Here is a tiny trained network, its code and every weight. The questions are about switching its units off for an input and a class, where a switched-off unit gives its printed mean instead of its output.

import numpy as np


def w(rows, s, z=0):
    codes = np.array(rows[::2]) - 128.0
    scale = np.full(codes.shape[1], s)
    scale[-1] = z or s
    return codes * scale


def norm(h):
    return h / np.sqrt((h * h).mean(-1, keepdims=True) + 1e-5)


def f(y):
    return np.maximum(y, 0)


def log_softmax(a):
    a = a - a.max(-1, keepdims=True)
    return a - np.log(np.exp(a).sum(-1, keepdims=True))


def net(x, mask):
    res = np.array(x, float).reshape(1, 8) / 4 @ E
    u = 0
    for l in range(3):
        y = f(norm(res) @ A[l][:, :-1].T + A[l][:, -1])
        res = res + np.where(mask[u : u + 10], y, B[l][:, -1]) @ B[l][:, :-1]
        u += 10
    return log_softmax(norm(res)[-1] @ U[:, :-1].T + U[:, -1])


A, B = {}, {}
E = w([
[128,127,129,132],'x0',
[233,95,98,89],'x1',
[124,127,131,127],'x2',
[129,129,128,129],'x3',
[127,128,130,125],'x4',
[104,169,5,125],'x5',
[96,30,94,135],'x6',
[128,129,127,126],'x7',
],0.013)
A[0] = w([
[156,208,85,170,179],'0.n1',
[136,120,217,87,188],'0.n2',
[65,15,140,150,74],'0.n3',
[168,32,96,101,102],'0.n4',
[140,83,98,124,86],'0.n5',
[44,143,176,254,4],'0.n6',
[232,83,165,137,113],'0.n7',
[82,21,119,135,2],'0.n8',
[197,165,72,165,69],'0.n9',
[104,115,161,154,68],'0.n10',
],0.0093,0.0075)
B[0] = w([
[121,186,118,131,253],'0.n1',
[122,177,84,130,247],'0.n2',
[137,127,112,201,203],'0.n3',
[80,159,128,121,198],'0.n4',
[101,142,156,122,150],'0.n5',
[64,120,142,8,175],'0.n6',
[67,139,128,71,201],'0.n7',
[132,102,122,189,156],'0.n8',
[83,101,152,117,168],'0.n9',
[144,149,116,103,139],'0.n10',
],0.013,0.0053)
A[1] = w([
[85,141,124,107,81],'1.n1',
[134,148,186,91,95],'1.n2',
[143,63,88,176,92],'1.n3',
[132,96,248,78,36],'1.n4',
[80,124,136,176,4],'1.n5',
[109,154,119,113,30],'1.n6',
[169,107,104,133,40],'1.n7',
[160,136,204,149,133],'1.n8',
[149,86,229,177,118],'1.n9',
[86,183,161,229,50],'1.n10',
],0.016,0.004)
B[1] = w([
[123,132,100,108,204],'1.n1',
[100,102,123,174,200],'1.n2',
[162,176,166,157,194],'1.n3',
[114,139,10,110,196],'1.n4',
[113,166,140,94,183],'1.n5',
[113,83,109,124,172],'1.n6',
[113,132,167,126,132],'1.n7',
[128,154,49,159,169],'1.n8',
[139,173,12,154,170],'1.n9',
[112,117,120,74,254],'1.n10',
],0.012,0.0059)
A[2] = w([
[177,106,132,86,75],'2.n1',
[176,97,143,66,95],'2.n2',
[103,130,95,90,2],'2.n3',
[100,137,155,131,206],'2.n4',
[171,120,124,75,189],'2.n5',
[138,140,93,101,105],'2.n6',
[106,191,97,122,225],'2.n7',
[196,129,93,113,126],'2.n8',
[111,4,115,170,177],'2.n9',
[122,145,122,96,98],'2.n10',
],0.018,0.004)
B[2] = w([
[75,157,127,88,134],'2.n1',
[92,124,157,62,136],'2.n2',
[158,102,97,105,167],'2.n3',
[169,106,150,63,151],'2.n4',
[74,140,169,95,149],'2.n5',
[122,115,128,156,172],'2.n6',
[182,64,173,155,249],'2.n7',
[62,157,126,114,151],'2.n8',
[198,202,252,132,152],'2.n9',
[135,34,135,174,158],'2.n10',
],0.013,0.017)
U = w([
[151,143,4,183,101],'0',
[140,103,177,130,253],'1',
[12,162,177,45,91],'2',
[155,91,174,151,151],'3',
[176,200,234,195,40],'4',
],0.012,0.0048)

Each question gives the input, the list of numbers given to net, and the class t.
The units are the neurons (one row each of A and B). Each row of codes is followed by its name. A weight is (code - 128) times the scale printed after its matrix; where a second scale follows, it is the last column's (A, B and U).
mask holds one flag per neuron, layer by layer. A switched-off neuron (its flag False) gives its mean, the last column of its row in B, instead of its output. The means were averaged over made-up inputs and are rounded, as every weight is.
A unit's drop is (log p(t) with every unit on - log p(t) with that unit switched off) / (log p(t) with every unit on - log p(t) with every unit switched off).
The circuit of an input: a set's keep is (log p(t) with only the set's units on - log p(t) with every unit switched off) / (log p(t) with every unit on - log p(t) with every unit switched off). Starting from the 12 units with the biggest drops (on a tie, the unit counted first), units are removed one at a time, each time the one whose removal leaves the highest keep (on an exact tie, the one counted first), for as long as the keep stays at least 0.8.
circuit, biggest first: the units of the circuit, biggest drop first
unit that matters most: the unit with the biggest drop
top k neurons: the k neurons with the biggest drops, biggest first
k most important neurons of layer l: the k neurons of layer l with the biggest drops, biggest first
drop of u: that unit's drop, to one decimal
input [-7,-2,0,0,8,1,-6,-5], class 3: top neuron -> [2.n7]
input [-3,4,1,-1,1,6,8,5], class 4: top 2 neurons -> [2.n9; 0.n2]
input [2,3,5,4,-2,-8,6,7], class 0: circuit, biggest first -> [1.n9; 1.n4]
input [-5,-6,2,1,8,-8,-7,-7], class 0: circuit, biggest first -> [1.n4; 1.n9; 1.n8]
input [4,-3,8,-8,-1,6,8,-3], class 4: 2 most important neurons of layer 0 -> [0.n2; 0.n1]
input [1,6,-7,8,-2,-6,7,5], class 4: 2 most important neurons of layer 1 -> [1.n10; 1.n5]
input [-3,-4,7,-3,6,-6,7,0], class 4: top 3 neurons -> [0.n3; 0.n8; 2.n9]
input [0,3,-3,-5,2,4,-7,6], class 4: 2 most important neurons of layer 1 -> [1.n4; 1.n10]
input [-3,-2,-4,-5,-7,6,8,4], class 4: top 3 neurons -> [2.n9; 0.n2; 1.n4]
input [3,-3,7,-5,6,4,-4,3], class 3: top 2 neurons -> [2.n7; 1.n4]
input [1,0,-8,8,6,-6,-2,4], class 0: top 2 neurons -> [1.n4; 0.n1]
input [-3,6,-5,-1,6,-8,8,-1], class 0: 2 most important neurons of layer 0 -> [0.n6; 0.n3]
input [2,5,2,-6,-2,-4,6,4], class 4: top 2 neurons -> [2.n9; 0.n3]
input [6,5,1,0,6,-6,1,0], class 0: circuit, biggest first -> [1.n4]
input [-6,-1,6,-5,-6,4,-1,0], class 3: 3 most important neurons of layer 1 -> [1.n4; 1.n9; 1.n8]
input [-3,0,-4,5,7,3,1,2], class 3: top 2 neurons -> [1.n4; 1.n9]
input [0,-2,5,-3,8,7,-4,-1], class 3: 2 most important neurons of layer 2 -> [2.n7; 2.n8]
input [2,1,-8,0,2,4,-3,-7], class 1: top 2 neurons -> [2.n7; 1.n4]
input [2,4,-8,-4,4,-8,7,3], class 0: top 2 neurons -> [1.n9; 1.n4]
input [4,8,0,5,-5,7,-6,-5], class 2: 4 most important neurons of layer 0 -> [0.n3; 0.n2; 0.n4; 0.n9]
input [2,0,-4,-1,-4,-5,-4,-2], class 0: 2 most important neurons of layer 0 -> [0.n1; 0.n4]
input [8,-2,0,-8,-4,4,-5,-8], class 1: unit that matters most -> 2.n7
input [-5,5,8,2,2,-7,-5,7], class 0: top 2 neurons -> [1.n4; 1.n8]
input [-6,4,-7,2,-3,-7,8,-1], class 4: top 3 neurons -> [2.n9; 0.n3; 0.n1]
input [-4,2,-4,-8,4,3,-1,-3], class 3: drop of 1.n4 -> 0.2
input [-6,-6,-5,-4,1,2,-4,6], class 1: drop of 2.n5 -> 0.2
input [7,1,-3,-1,3,-7,3,-1], class 0: drop of 1.n1 -> 0.0
input [5,7,0,-4,-4,0,-5,2], class 2: drop of 2.n8 -> 0.1
